Here is a tiny trained network, its code and every weight. The questions are about switching its units off for an input and a class, where a switched-off unit gives its printed mean instead of its output.

import numpy as np


def w(rows, s, z=0):
    codes = np.array(rows[::2]) - 128.0
    scale = np.full(codes.shape[1], s)
    scale[-1] = z or s
    return codes * scale


def f(y):
    return y / 2 * (1 + np.tanh(0.7978845608 * (y + 0.044715 * y**3)))


def log_softmax(a):
    a = a - a.max(-1, keepdims=True)
    return a - np.log(np.exp(a).sum(-1, keepdims=True))


def net(x, mask):
    res = np.array(x, float).reshape(1, 7) / 4 @ E
    y = f(res @ A[0][:, :-1].T + A[0][:, -1])
    res = res + np.where(mask, y, B[0][:, -1]) @ B[0][:, :-1]
    return log_softmax(res[-1] @ U[:, :-1].T + U[:, -1])


A, B = {}, {}
E = w([
[221,61,67,221,191,45,60,18,218,189],'x0',
[132,115,127,132,153,152,139,139,110,163],'x1',
[153,122,158,127,135,165,131,121,120,142],'x2',
[76,139,75,176,117,214,27,27,42,30],'x3',
[91,54,226,227,45,200,53,208,229,123],'x4',
[203,26,143,49,216,95,21,225,65,44],'x5',
[217,213,29,63,41,207,4,188,163,202],'x6',
],0.004)
A[0] = w([
[190,104,193,111,108,47,219,222,195,209,212],'n1',
[74,62,204,219,41,123,70,231,248,110,207],'n2',
[94,50,218,222,48,181,69,189,207,144,196],'n3',
[174,209,27,18,201,45,196,80,37,144,192],'n4',
[204,36,155,78,196,92,44,193,71,48,87],'n5',
[165,55,150,74,207,62,44,200,78,49,91],'n6',
[180,212,36,73,192,28,173,68,95,106,203],'n7',
[216,42,45,241,194,77,81,43,221,185,142],'n8',
[220,41,159,74,180,96,58,189,80,35,75],'n9',
[35,181,147,22,96,215,178,249,61,97,203],'n10',
[197,203,45,67,67,185,47,181,151,182,78],'n11',
[161,71,139,83,213,114,86,209,115,118,85],'n12',
[34,59,199,163,227,149,207,111,56,103,198],'n13',
[202,186,19,76,83,110,52,207,137,142,150],'n14',
[131,21,222,210,67,201,65,210,225,105,247],'n15',
[42,218,79,211,61,176,225,23,190,208,200],'n16',
[196,50,70,151,180,86,71,51,212,155,207],'n17',
[198,217,47,25,40,158,49,194,164,189,97],'n18',
[22,164,74,192,121,223,45,28,34,27,250],'n19',
[7,158,164,32,82,215,193,225,32,72,162],'n20',
[200,202,39,73,63,193,57,170,150,190,80],'n21',
[41,78,190,189,208,69,211,85,100,70,97],'n22',
[178,195,21,32,192,64,199,76,25,129,222],'n23',
[170,167,29,74,114,160,20,186,97,171,221],'n24',
[70,78,227,172,208,86,221,97,103,50,101],'n25',
[61,56,216,176,181,58,228,72,95,67,77],'n26',
[144,132,73,67,169,26,213,209,152,154,229],'n27',
[219,77,84,224,180,55,56,30,184,205,139],'n28',
[72,62,239,176,198,52,231,80,103,31,71],'n29',
[239,49,86,223,198,110,84,28,180,208,123],'n30',
[190,65,111,63,169,95,61,196,116,80,31],'n31',
[175,36,129,52,185,79,37,210,85,26,99],'n32',
[187,225,25,119,61,181,91,150,186,202,100],'n33',
[196,68,127,101,203,95,43,223,70,50,114],'n34',
[61,49,202,189,210,66,224,71,110,49,81],'n35',
[202,111,224,34,145,44,214,223,244,228,156],'n36',
[178,147,202,93,157,12,212,232,203,252,126],'n37',
[55,201,90,190,58,153,223,30,193,235,149],'n38',
[83,169,192,63,86,221,171,241,47,77,232],'n39',
],0.0038,0.0027)
B[0] = w([
[213,121,93,189,141,92,105,61,37,32,232],'n1',
[65,74,27,199,160,238,210,29,74,58,234],'n2',
[72,109,39,174,145,227,221,50,72,81,221],'n3',
[79,56,66,207,140,252,231,39,113,93,244],'n4',
[88,216,192,196,40,81,231,185,90,200,179],'n5',
[100,149,198,194,36,95,242,156,94,213,176],'n6',
[95,112,86,224,167,231,212,97,126,96,228],'n7',
[165,224,75,52,184,54,189,245,230,15,247],'n8',
[45,214,222,190,58,96,229,200,72,212,172],'n9',
[206,218,107,114,215,54,145,200,232,20,231],'n10',
[226,11,181,65,67,181,43,97,216,170,177],'n11',
[73,170,162,160,70,88,153,106,81,182,147],'n12',
[228,58,182,133,149,141,87,140,229,92,223],'n13',
[202,36,180,162,83,205,161,90,191,151,190],'n14',
[83,100,40,228,173,232,223,63,78,53,248],'n15',
[135,174,237,220,19,13,219,190,82,195,249],'n16',
[160,204,109,152,160,114,217,214,159,86,229],'n17',
[213,9,165,66,81,199,78,85,221,119,194],'n18',
[242,152,143,212,110,29,39,121,59,38,255],'n19',
[200,215,94,91,208,57,172,235,241,47,229],'n20',
[229,32,206,51,43,158,62,110,245,166,177],'n21',
[227,38,182,79,53,184,86,116,223,199,201],'n22',
[107,67,90,225,137,237,217,48,106,89,251],'n23',
[215,58,181,190,97,160,124,97,176,111,215],'n24',
[221,37,141,56,75,170,51,130,226,146,203],'n25',
[230,15,212,22,44,161,42,103,228,192,204],'n26',
[191,77,73,197,121,178,134,47,84,39,216],'n27',
[164,205,119,80,172,60,203,246,222,65,236],'n28',
[220,21,165,22,32,172,63,94,238,182,213],'n29',
[170,205,55,48,189,77,210,220,223,41,225],'n30',
[48,115,197,118,39,95,217,156,153,220,142],'n31',
[92,172,234,218,44,69,247,173,90,216,188],'n32',
[224,37,213,122,36,128,153,136,210,218,177],'n33',
[101,153,205,220,71,80,224,133,107,206,183],'n34',
[216,29,183,40,42,199,69,151,228,163,210],'n35',
[214,150,55,213,123,44,26,47,23,26,235],'n36',
[217,109,105,193,87,38,10,38,21,33,220],'n37',
[84,169,228,217,22,63,244,206,76,224,225],'n38',
[186,202,65,155,209,99,172,212,192,40,234],'n39',
],0.0034,0.004)
U = w([
[197,6,200,46,49,178,57,122,244,198,65],'0',
[145,130,117,183,134,132,157,136,113,83,254],'1',
[135,152,130,209,171,131,143,130,138,106,250],'2',
[126,226,64,80,205,71,178,245,214,40,82],'3',
[60,171,221,214,16,60,220,160,56,255,59],'4',
[171,133,92,196,115,75,47,67,33,45,151],'5',
[55,75,32,187,168,253,200,48,85,89,9],'6',
[27,189,110,35,222,74,25,87,52,246,2],'7',
],0.004,0.0028)

Each question gives the input, the list of numbers given to net, and the class t.
The units are the neurons (one row each of A and B). Each row of codes is followed by its name. A weight is (code - 128) times the scale printed after its matrix; where a second scale follows, it is the last column's (A, B and U).
mask holds one flag per neuron, in row order. A switched-off neuron (its flag False) gives its mean, the last column of its row in B, instead of its output. The means were averaged over made-up inputs and are rounded, as every weight is.
A unit's drop is (log p(t) with every unit on - log p(t) with that unit switched off) / (log p(t) with every unit on - log p(t) with every unit switched off).
The circuit of an input: a set's keep is (log p(t) with only the set's units on - log p(t) with every unit switched off) / (log p(t) with every unit on - log p(t) with every unit switched off). Starting from the 12 units with the biggest drops (on a tie, the unit counted first), units are removed one at a time, each time the one whose removal leaves the highest keep (on an exact tie, the one counted first), for as long as the keep stays at least 0.8.
circuit, biggest first: the units of the circuit, biggest drop first
most important unit: the unit with the biggest drop
top k neurons: the k neurons with the biggest drops, biggest first
drop when u is switched off: that unit's drop, to one decimal
input [7,6,2,-2,-3,4,-6], class 3: top neuron : (n8)
input [4,5,6,7,5,-8,1], class 4: circuit, biggest first : (n16 n38)
input [-8,-6,1,5,-5,4,-8], class 0: circuit, biggest first : (n29 n26 n35)
input [-8,-6,2,-5,3,-6,4], class 3: circuit, biggest first : (n10 n20)
input [8,-6,7,-8,2,4,0], class 3: circuit, biggest first : (n8 n30)
input [6,4,-2,2,8,6,-1], class 6: circuit, biggest first : (n15 n2)
input [-2,-2,-6,0,7,-2,6], class 6: circuit, biggest first : (n2 n15)
input [3,-4,0,-5,-5,-7,-1], class 4: top 2 neurons : (n38 n16)
input [-2,4,-1,5,-8,6,3], class 6: circuit, biggest first : (n4 n23)
input [-8,1,2,4,0,-2,4], class 3: circuit, biggest first : (n20 n10)
input [-2,1,5,-6,-2,8,-8], class 0: circuit, biggest first : (n29 n26)
input [5,7,-6,-8,-5,-7,0], class 5: top 3 neurons : (n37 n36 n1)
input [-1,6,-6,-7,-7,-1,-5], class 5: top 2 neurons : (n37 n36)
input [4,3,-6,-5,-7,-5,6], class 6: most important unit : n4
input [5,2,1,5,-4,-7,1], class 4: top 2 neurons : (n16 n38)
input [8,-1,3,4,3,-7,7], class 3: top 2 neurons : (n8 n30)
input [-8,4,-3,1,0,-4,-3], class 3: top 3 neurons : (n20 n10 n39)
input [-8,0,-4,0,6,-1,-3], class 3: top 3 neurons : (n20 n10 n39)
input [4,3,5,-6,0,-6,8], class 0: drop when n33 is switched off : 0.2
input [5,1,-3,-7,4,6,2], class 5: drop when n31 is switched off : -0.1
input [-7,0,-6,-6,-7,1,7], class 0: most important unit : n18
input [6,1,2,6,6,8,0], class 4: drop when n21 is switched off : 0.0
input [4,-2,-2,6,7,1,-7], class 0: drop when n35 is switched off : 0.3
